Each name stands for a flat space through zero: a line, a plane or more. A row that begins with a name and a colon came from that space; any other row is followed by the name of the space it lies nearest, among the names in its block.
q708_q25: [-2,448,102,-160,-33,-128,-37,-231,-14,-175,-45,-104,199,7,-120,-46,-268,-89,417,-447,-16,-240,-61,21,389,14,255,-186,-442,54,110]
q967_q431: [-72,52,74,-6,-195,162,34,-142,-68,-16,-297,-140,-64,0,265,-574,73,11,-198,268,-208,-279,27,173,-92,77,62,-62,63,-90,-2]
q355_q671: [-111,99,39,180,-141,212,-66,169,84,-37,79,89,-57,195,1,-339,88,165,-59,125,-114,-117,-69,-36,-90,-125,-6,-9,36,56,15]
q708_q25: [-69,356,-14,-73,54,-147,10,-221,90,-118,-22,73,-70,-13,-108,83,-250,-176,238,-219,-11,-109,-173,-106,269,-116,104,-176,-296,-36,84]
q355_q671: [-87,331,70,-163,205,125,-95,-145,69,-146,1,-146,25,73,79,-4,-188,-50,222,-171,-141,22,-175,224,376,100,130,-84,-342,-126,101]
q355_q671: [-3,228,5,59,82,92,-177,60,41,58,-72,38,-103,250,207,59,32,84,175,281,-121,235,-140,124,-61,173,-104,-176,-17,2,121]
q967_q431: [50,-410,-140,282,83,22,-4,361,-104,122,240,278,-36,137,-84,311,176,-17,-220,239,198,429,169,-259,-314,43,-364,55,409,106,-130]
q708_q25: [92,228,101,-243,-142,-173,14,-138,56,-102,-9,-106,230,-206,-123,-4,-126,69,255,-471,31,-358,55,53,337,-119,414,68,-349,53,13]
q642_q292: [-156,-118,114,354,38,250,221,189,-313,-69,35,-169,-101,361,-106,-252,5,-37,-292,68,-70,67,-121,-150,-347,-1,-505,-45,194,38,33]
q967_q431: [119,-210,48,-105,-95,-237,83,7,-188,11,-61,109,276,-283,-42,209,13,-151,26,-194,210,-96,208,-146,138,87,146,21,94,73,-178]
q708_q25: [-24,134,-214,78,210,-92,-142,-35,-12,15,277,25,-62,321,-109,267,-164,-87,284,-34,104,545,113,-123,-49,202,-249,-226,-65,103,93]
q355_q671: [148,-153,-169,150,-110,-63,108,-25,-97,-15,44,-96,-203,106,-215,-36,-33,31,-34,46,102,97,121,-160,-423,-14,-216,99,191,165,161]
q355_q671: [-84,454,180,-84,22,5,133,-284,-63,-218,-240,-153,14,7,-37,-205,-277,-199,94,-305,-162,-411,-246,65,342,-121,104,-177,-433,-129,116]
q708_q25: [-52,23,29,53,-71,286,-94,205,107,-59,77,-16,-185,129,130,-213,109,278,5,222,-149,38,-152,106,-88,15,86,177,128,28,75]
q642_q292: [-101,289,76,-193,90,99,-31,-220,84,-148,-92,-111,34,-65,111,-185,-159,-95,64,-156,-160,-200,-101,213,407,-2,233,-60,-335,-180,22]
q642_q292: [67,115,-130,103,9,-23,-14,-62,-39,11,-29,-31,-206,218,11,-2,-62,-11,41,164,-25,192,39,-31,-221,71,-196,-108,19,45,146]
q967_q431: [-115,128,114,-56,-16,140,59,-96,-105,-136,-77,-186,29,39,80,-304,-94,-41,-7,-93,-126,-152,-58,97,150,79,71,-34,-109,-62,9]
q642_q292: [-9,-191,64,-48,271,-82,45,-60,215,104,-42,-32,-53,-253,-248,471,14,-51,84,-83,82,-22,-487,35,-76,-192,-129,144,36,-74,134]
q355_q671: [-75,-136,325,28,-134,-45,276,50,-328,-97,-211,-67,260,-202,-97,-92,-11,-155,-84,-272,59,-423,-166,-169,87,-36,15,7,87,39,-126]
q708_q25: [61,-242,-371,8,128,-165,-262,73,234,251,349,237,-77,50,-3,379,122,69,91,257,197,626,316,-81,-203,127,-104,-16,217,83,-73]
q355_q671: [48,438,48,-91,62,-92,41,-326,-28,-93,-241,-68,117,34,22,-106,-218,-245,-13,-230,-115,-292,67,146,332,-99,49,-277,-513,-173,53]
q642_q292: [166,326,-139,127,49,-126,70,-59,-36,-127,131,-28,-157,291,-295,195,-254,-37,135,-268,51,96,64,-154,-53,-165,-181,-78,-304,98,223]
q642_q292: [58,41,-19,-17,2,-206,38,-117,20,51,-86,208,201,-157,-73,109,-29,-234,-144,-150,91,-206,185,-78,203,-185,35,-156,-192,-90,-147]
q967_q431: [-170,-40,-10,82,-47,132,240,-60,-389,-150,-46,-275,-309,226,180,-356,-139,-101,-166,163,-109,201,31,-124,-208,280,-230,-38,241,-6,1]
q967_q431: [-29,365,0,-139,4,-155,-124,-194,179,47,-62,10,23,3,57,43,-94,13,268,-82,-69,-68,-79,82,190,-44,171,-195,-302,-33,64]
q355_q671: [-162,42,273,10,-69,399,16,15,-170,-247,-178,-224,102,37,98,-534,-24,4,71,-7,-185,-301,-281,172,128,207,105,39,58,-2,86]
q967_q431: [15,117,121,-45,-10,-120,71,-239,-78,62,-338,-58,176,-108,58,-96,-24,-206,-82,-40,-51,-305,-15,100,78,-32,-35,-225,-176,-116,-18]
q642_q292: [-145,235,193,46,164,-151,135,-153,-165,-24,-205,77,183,2,-52,154,-173,-383,9,-216,1,-173,-216,-127,268,-68,-178,-371,-251,-125,-70]
q967_q431: [195,-398,-171,66,45,-30,128,103,129,71,16,61,-402,-183,-142,346,111,97,-216,241,104,133,-144,-82,-413,-191,-151,396,354,4,124]
q967_q431: [90,-296,-127,70,-105,217,2,299,64,-83,290,-47,-278,47,-84,-38,114,344,-58,123,33,196,29,-46,-289,-16,50,460,333,152,83]
q355_q671: [34,133,117,-27,-13,-80,48,-9,-132,-6,-125,52,212,-20,76,33,-24,-117,-69,-134,-7,-154,109,13,218,-14,42,-146,-185,-62,-116]
q642_q292: [464,-533,-271,-82,-19,-342,53,-22,188,219,-120,266,-122,-508,-156,611,194,-37,-231,183,297,13,207,-50,-300,-212,30,362,297,-1,3]
q355_q671: [-173,504,36,84,90,315,200,-197,-175,-440,26,-275,-257,376,-69,-505,-415,-181,-109,-279,-265,-167,-103,23,278,-85,-93,-96,-434,-148,176]
q967_q431: [-64,12,232,-65,-20,101,233,-104,-304,-175,-291,-196,53,-110,121,-225,-99,-190,-148,-102,-102,-295,-130,57,168,100,28,0,-19,-117,-38]
q355_q671: [76,-335,-32,-85,-226,-110,16,60,119,58,52,42,-4,-330,-131,17,143,177,70,-10,146,-151,-6,-106,-175,-83,243,304,294,155,-24]
q708_q25: [109,-18,162,-33,11,54,-25,52,-17,31,-157,-63,219,-80,12,46,95,55,0,-63,-25,-196,-66,186,54,-6,44,42,-78,-20,27]
q708_q25: [93,-190,23,62,-83,-47,-47,228,-94,173,-20,47,31,41,139,160,210,174,6,239,57,204,72,-21,-267,155,-86,36,283,118,-52]
q642_q292: [-240,-103,142,-95,-14,198,-92,123,26,-28,132,-110,93,-42,127,-200,82,164,149,11,-66,46,-165,76,109,184,182,97,155,33,-87]
q967_q431: [-61,107,31,282,111,58,27,198,-225,20,85,56,1,416,-8,96,-22,-64,-53,70,-5,289,12,-153,-146,81,-417,-247,16,56,-5]
q355_q671: [5,-44,-65,50,-20,34,-47,169,15,30,112,74,-176,99,90,101,62,142,38,187,2,246,-17,-67,-134,70,-27,75,177,66,7]
q708_q25: [-77,190,28,113,-121,-62,15,35,25,-86,54,228,39,48,-139,-82,-79,-77,67,-138,31,-194,-44,-239,128,-191,60,-134,-105,69,-40]
q708_q25: [124,29,-60,-101,5,-238,0,-75,189,77,72,109,143,-198,-194,253,-14,-12,-15,-277,115,-166,133,-23,152,-291,145,48,-245,-29,-57]
q708_q25: [186,-501,-67,5,15,-116,-177,353,191,298,63,379,62,-286,67,574,379,180,-8,352,220,262,-2,-42,-218,23,40,234,465,89,-133]
q967_q431: [-157,154,50,-2,-4,-60,-14,56,-224,47,-5,-3,-29,209,308,6,-31,-27,111,153,-56,311,47,-92,34,307,-72,-259,77,22,-123]
q967_q431: [33,142,-160,26,-7,-157,-122,31,106,25,252,128,-22,140,-138,194,-77,63,254,-107,109,234,124,-160,0,-21,17,-83,-88,142,36]
q708_q25: [163,-383,-142,113,127,-247,5,139,0,297,83,212,112,-77,-105,521,190,-73,-222,117,241,293,241,-129,-268,-66,-306,-9,205,17,-146]
q642_q292: [-176,-202,133,181,84,162,149,96,-152,-3,-19,-90,0,75,-72,-118,48,-82,-214,48,-27,-22,-203,-75,-174,-18,-304,-6,187,-33,-34]
q642_q292: [-202,49,-7,-176,35,143,-141,-106,39,-19,4,-30,52,-37,338,-296,8,-43,-4,153,-131,89,108,185,276,251,211,-96,-12,-142,-155]
q708_q25: [78,119,268,109,-87,-19,159,115,-225,-79,-134,-52,282,47,-165,-2,-23,-26,-30,-329,13,-366,-66,-59,78,-147,-56,-53,-185,65,1]
q642_q292: [-17,-316,82,26,150,-311,-69,310,-111,377,32,267,180,-85,166,766,249,1,127,227,226,501,-80,-197,-157,230,-219,-145,381,88,-240]
q355_q671: [389,151,-252,-122,-132,-340,-199,52,176,138,179,170,72,8,-47,407,35,233,236,-110,168,195,475,3,6,-56,238,48,-203,169,27]
q642_q292: [-39,-225,-110,-86,136,-1,-189,179,178,169,288,10,-62,-7,70,327,143,238,183,156,77,482,-27,47,-118,168,19,154,229,69,-30]
[-297,39,394,-122,-133,331,107,-113,-160,-207,-365,-217,147,-204,258,-674,4,-88,-66,7,-255,-569,-359,199,291,136,269,-2,39,-146,-71]  q642_q292
[59,-32,1,205,-156,132,-141,240,3,55,8,5,-168,251,10,-65,155,302,260,337,-20,185,-196,-44,-461,161,-134,41,335,265,223]  q355_q671
[-141,114,186,33,49,188,38,137,-109,-182,83,-159,-53,146,-58,-25,-104,98,261,-144,-68,37,-372,-39,60,109,-5,65,22,93,127]  q355_q671
[-51,-21,-329,254,122,-37,-19,20,65,-44,357,204,-284,286,-281,131,-148,-136,-5,50,138,418,111,-337,-209,-84,-336,-92,86,94,71]  q967_q431
[52,154,-199,-19,77,-109,-39,-143,154,52,54,63,-174,70,4,96,-78,-46,-63,54,-20,130,136,15,1,-118,-46,-77,-174,-89,36]  q355_q671
[199,-201,144,-72,112,-410,61,65,-165,310,-191,75,379,-225,6,689,147,-110,14,-109,220,70,68,-28,-31,51,-145,-127,23,11,-159]  q967_q431
[148,-12,-391,150,101,12,-229,135,186,157,332,115,-273,369,18,199,77,201,-12,329,41,631,333,10,-344,61,-248,-1,83,81,98]  q355_q671
[-3,165,12,11,-53,-222,-29,12,-4,23,112,203,272,3,-136,131,-63,-99,101,-294,122,-90,186,-185,235,-128,83,-200,-230,63,-143]  q642_q292
[-159,172,125,-93,32,-55,-34,-184,14,41,-196,118,270,-128,170,-162,-17,-250,-95,-47,-77,-265,36,82,372,-26,116,-301,-235,-194,-201]  q642_q292
[72,109,-230,26,-157,168,-171,99,195,-48,179,120,-241,168,150,-279,63,243,-78,253,-104,121,277,74,-48,-33,179,125,9,23,24]  q355_q671
[99,-73,-147,-51,101,-283,-33,-147,176,116,37,178,55,-198,-211,373,-38,-159,64,-113,183,28,49,-102,27,-159,-17,-48,-76,-11,-6]  q967_q431
[91,227,147,171,-5,-117,100,-33,-338,67,-405,23,41,220,172,83,-24,-204,-31,179,-56,-17,-56,-42,-141,148,-334,-386,-32,-7,54]  q355_q671
[74,112,-75,-77,40,22,28,-159,-51,-134,-81,-206,-298,60,19,26,-171,7,232,57,-49,147,-165,54,-102,185,-6,70,30,42,258]  q355_q671
[-13,-159,-86,145,-19,228,116,37,-71,-118,104,-133,-155,130,-107,-310,-12,17,-295,36,-45,-8,113,-7,-191,-67,-165,166,100,-15,43]  q642_q292
[10,-228,81,20,108,-320,-14,85,-28,386,-157,301,324,-200,139,473,245,-178,-209,151,150,77,106,-70,-10,-36,-181,-252,104,-103,-317]  q355_q671
[126,10,50,92,-31,-337,341,-156,-320,-18,-145,-62,137,-41,-288,179,-174,-306,-174,-384,162,-226,153,-267,-55,-190,-251,-148,-165,21,-39]  q355_q671
[43,-96,-60,131,-62,-56,127,37,-157,33,-80,43,-182,74,44,13,21,-59,-172,195,24,97,59,-151,-255,19,-205,-26,200,25,-8]  q355_q671
[-154,-26,116,222,-52,344,-114,362,-60,-20,121,84,30,292,143,-264,173,192,-60,242,-114,113,-74,4,-94,108,-104,-16,200,71,-57]  q355_q671
